Below is a small trained network, with its code and all its weights. Each question gives an input and a class and asks what happens when units are switched off, that is, made to give their printed mean instead of their output.

import numpy as np


def w(rows, s, z=0):
    codes = np.array(rows[::2]) - 128.0
    scale = np.full(codes.shape[1], s)
    scale[-1] = z or s
    return codes * scale


def f(y):
    return y / 2 * (1 + np.tanh(0.7978845608 * (y + 0.044715 * y**3)))


def log_softmax(a):
    a = a - a.max(-1, keepdims=True)
    return a - np.log(np.exp(a).sum(-1, keepdims=True))


def net(x, mask):
    res = np.array(x, float).reshape(1, 4) / 4 @ E
    y = f(res @ A[0][:, :-1].T + A[0][:, -1])
    res = res + np.where(mask, y, B[0][:, -1]) @ B[0][:, :-1]
    return log_softmax(res[-1] @ U[:, :-1].T + U[:, -1])


A, B = {}, {}
E = w([
[12,178,96],'x0',
[168,238,255],'x1',
[134,105,183],'x2',
[62,85,168],'x3',
],0.0089)
A[0] = w([
[107,98,71,201],'neuron 0',
[63,83,91,226],'neuron 1',
[120,206,161,199],'neuron 2',
[253,140,145,163],'neuron 3',
[130,168,173,178],'neuron 4',
[117,208,160,255],'neuron 5',
[126,191,72,172],'neuron 6',
[235,140,159,173],'neuron 7',
],0.013,0.0044)
B[0] = w([
[174,160,58,204],'neuron 0',
[176,155,2,226],'neuron 1',
[146,168,141,231],'neuron 2',
[198,115,83,254],'neuron 3',
[145,147,153,203],'neuron 4',
[142,201,144,249],'neuron 5',
[110,204,183,181],'neuron 6',
[228,94,115,245],'neuron 7',
],0.0092,0.0089)
U = w([
[157,55,218,116],'0',
[102,27,95,139],'1',
[61,41,177,2],'2',
[67,198,211,137],'3',
[254,128,57,150],'4',
[134,93,195,5],'5',
[106,134,118,215],'6',
],0.0079,0.0057)

Each question gives the input, the list of numbers given to net, and the class t.
The units are the neurons (one row each of A and B). Each row of codes is followed by its name. A weight is (code - 128) times the scale printed after its matrix; where a second scale follows, it is the last column's (A, B and U).
mask holds one flag per neuron, in row order. A switched-off neuron (its flag False) gives its mean, the last column of its row in B, instead of its output. The means were averaged over made-up inputs and are rounded, as every weight is.
A unit's drop is (log p(t) with every unit on - log p(t) with that unit switched off) / (log p(t) with every unit on - log p(t) with every unit switched off).
The circuit of an input: a set's keep is (log p(t) with only the set's units on - log p(t) with every unit switched off) / (log p(t) with every unit on - log p(t) with every unit switched off). Starting from all 8 units, units are removed one at a time, each time the one whose removal leaves the highest keep (on an exact tie, the one counted first), for as long as the keep stays at least 0.8.
units of the circuit, in order: the units of the circuit, biggest drop first
most important unit: the unit with the biggest drop
top k neurons: the k neurons with the biggest drops, biggest first
drop when u is switched off: that unit's drop, to one decimal
input [3,3,7,7], class 3: units of the circuit, in order	(neuron 7; neuron 3)
input [8,-1,-3,-7], class 6: top 3 neurons	(neuron 7; neuron 3; neuron 6)
input [-5,-3,8,6], class 1: top neuron	(neuron 5)
input [1,7,-1,1], class 3: units of the circuit, in order	(neuron 1; neuron 5)
input [3,-2,-7,-7], class 6: units of the circuit, in order	(neuron 7; neuron 3)
input [1,-1,-1,-3], class 6: top 3 neurons	(neuron 7; neuron 3; neuron 1)
input [-5,4,3,7], class 0: top 2 neurons	(neuron 1; neuron 0)
input [4,-1,-4,-8], class 6: top 3 neurons	(neuron 7; neuron 3; neuron 6)
input [1,8,-8,-2], class 3: units of the circuit, in order	(neuron 1; neuron 6)
input [8,-8,8,7], class 4: top 2 neurons	(neuron 1; neuron 0)
input [6,3,-5,6], class 3: drop when neuron 3 is switched off	0.2
input [5,0,-8,-4], class 3: drop when neuron 6 is switched off	0.4
input [6,2,3,-8], class 3: drop when neuron 5 is switched off	0.0
input [4,1,-3,-6], class 6: drop when neuron 3 is switched off	-0.2
input [2,4,-3,-2], class 3: most important unit	neuron 1
